Below is a small trained network, with its code and all its weights. Each question gives an input and a class and asks what happens when units are switched off, that is, made to give their printed mean instead of their output.

import numpy as np


def w(rows, s, z=0):
    codes = np.array(rows[::2]) - 128.0
    scale = np.full(codes.shape[1], s)
    scale[-1] = z or s
    return codes * scale


def f(y):
    return y / 2 * (1 + np.tanh(0.7978845608 * (y + 0.044715 * y**3)))


def log_softmax(a):
    a = a - a.max(-1, keepdims=True)
    return a - np.log(np.exp(a).sum(-1, keepdims=True))


def net(x, mask):
    res = np.array(x, float).reshape(1, 3) / 4 @ E
    y = f(res @ A[0][:, :-1].T + A[0][:, -1])
    res = res + np.where(mask, y, B[0][:, -1]) @ B[0][:, :-1]
    return log_softmax(res[-1] @ U[:, :-1].T + U[:, -1])


A, B = {}, {}
E = w([
[244,77,30,195,213],'x0',
[71,74,222,205,187],'x1',
[202,251,108,254,94],'x2',
],0.008)
A[0] = w([
[201,123,63,144,238,84],'neuron 1',
[108,126,170,153,188,145],'neuron 2',
[149,10,146,104,98,75],'neuron 3',
[183,89,126,133,153,134],'neuron 4',
[156,173,71,40,103,108],'neuron 5',
[166,73,146,132,72,253],'neuron 6',
[46,189,174,137,60,104],'neuron 7',
[200,70,132,151,255,113],'neuron 8',
[83,62,95,105,103,108],'neuron 9',
[179,65,191,64,128,105],'neuron 10',
[176,226,127,161,120,164],'neuron 11',
[161,98,90,161,188,130],'neuron 12',
[117,41,210,235,126,75],'neuron 13',
[219,87,61,86,85,132],'neuron 14',
[123,91,140,95,143,90],'neuron 15',
[86,79,110,87,127,125],'neuron 16',
[45,76,139,115,162,79],'neuron 17',
[99,138,192,177,215,143],'neuron 18',
[199,115,135,90,70,232],'neuron 19',
[107,1,160,131,161,164],'neuron 20',
[160,204,182,220,95,137],'neuron 21',
[149,143,35,86,71,118],'neuron 22',
[82,126,218,111,43,88],'neuron 23',
[100,75,67,53,121,115],'neuron 24',
[97,168,197,113,92,100],'neuron 25',
[126,130,118,14,223,104],'neuron 26',
[23,102,123,212,176,97],'neuron 27',
[208,162,88,103,236,110],'neuron 28',
[121,148,127,72,26,81],'neuron 29',
[70,199,167,97,100,127],'neuron 30',
],0.0099,0.0063)
B[0] = w([
[128,138,119,92,185,244],'neuron 1',
[114,132,191,143,96,173],'neuron 2',
[161,171,70,176,159,182],'neuron 3',
[82,158,110,101,151,175],'neuron 4',
[100,249,242,154,64,223],'neuron 5',
[47,64,134,114,74,211],'neuron 6',
[144,105,65,91,245,227],'neuron 7',
[93,152,102,72,170,238],'neuron 8',
[226,119,97,168,115,178],'neuron 9',
[174,145,89,149,109,179],'neuron 10',
[165,76,76,177,94,255],'neuron 11',
[71,131,154,55,197,205],'neuron 12',
[112,253,196,163,101,208],'neuron 13',
[82,136,211,107,149,239],'neuron 14',
[207,160,102,156,118,152],'neuron 15',
[191,80,32,147,138,192],'neuron 16',
[148,142,120,158,143,192],'neuron 17',
[100,169,192,156,55,203],'neuron 18',
[20,106,188,135,53,229],'neuron 19',
[136,110,125,154,93,247],'neuron 20',
[195,60,27,171,115,251],'neuron 21',
[125,208,184,166,68,229],'neuron 22',
[98,169,87,95,146,221],'neuron 23',
[202,142,141,194,86,216],'neuron 24',
[147,118,114,101,205,190],'neuron 25',
[229,144,84,169,105,209],'neuron 26',
[105,202,231,154,96,189],'neuron 27',
[105,113,148,95,212,224],'neuron 28',
[130,188,157,79,172,194],'neuron 29',
[105,96,58,56,218,213],'neuron 30',
],0.0062,0.0077)
U = w([
[71,136,107,23,236,57],'0',
[106,217,254,144,33,90],'1',
[246,62,52,200,65,81],'2',
[28,10,145,103,34,254],'3',
],0.0093,0.0052)

Each question gives the input, the list of numbers given to net, and the class t.
The units are the neurons (one row each of A and B). Each row of codes is followed by its name. A weight is (code - 128) times the scale printed after its matrix; where a second scale follows, it is the last column's (A, B and U).
mask holds one flag per neuron, in row order. A switched-off neuron (its flag False) gives its mean, the last column of its row in B, instead of its output. The means were averaged over made-up inputs and are rounded, as every weight is.
A unit's drop is (log p(t) with every unit on - log p(t) with that unit switched off) / (log p(t) with every unit on - log p(t) with every unit switched off).
The circuit of an input: a set's keep is (log p(t) with only the set's units on - log p(t) with every unit switched off) / (log p(t) with every unit on - log p(t) with every unit switched off). Starting from the 12 units with the biggest drops (on a tie, the unit counted first), units are removed one at a time, each time the one whose removal leaves the highest keep (on an exact tie, the one counted first), for as long as the keep stays at least 0.8.
circuit, biggest first: the units of the circuit, biggest drop first
most important unit: the unit with the biggest drop
k most important neurons: the k neurons with the biggest drops, biggest first
drop of u: that unit's drop, to one decimal
input [0,4,5], class 2: 2 most important neurons	(neuron 21; neuron 5)
input [-4,-8,-7], class 1: circuit, biggest first	(neuron 5)
input [2,3,1], class 3: circuit, biggest first	(neuron 5; neuron 29; neuron 26; neuron 3)
input [-8,-7,-4], class 0: 2 most important neurons	(neuron 30; neuron 7)
input [1,-3,-4], class 2: circuit, biggest first	(neuron 26; neuron 24)
input [1,2,-1], class 3: 2 most important neurons	(neuron 5; neuron 22)
input [-4,-7,-7], class 1: 2 most important neurons	(neuron 5; neuron 21)
input [-5,8,-8], class 1: 3 most important neurons	(neuron 27; neuron 13; neuron 18)
input [-7,-6,6], class 0: 2 most important neurons	(neuron 7; neuron 30)
input [3,-1,1], class 3: 2 most important neurons	(neuron 7; neuron 30)
input [5,6,4], class 1: 2 most important neurons	(neuron 13; neuron 18)
input [1,-7,-5], class 1: drop of neuron 5	0.1
input [1,2,0], class 3: drop of neuron 5	0.5
input [-3,1,3], class 3: most important unit	neuron 26
input [4,6,3], class 1: drop of neuron 13	0.3
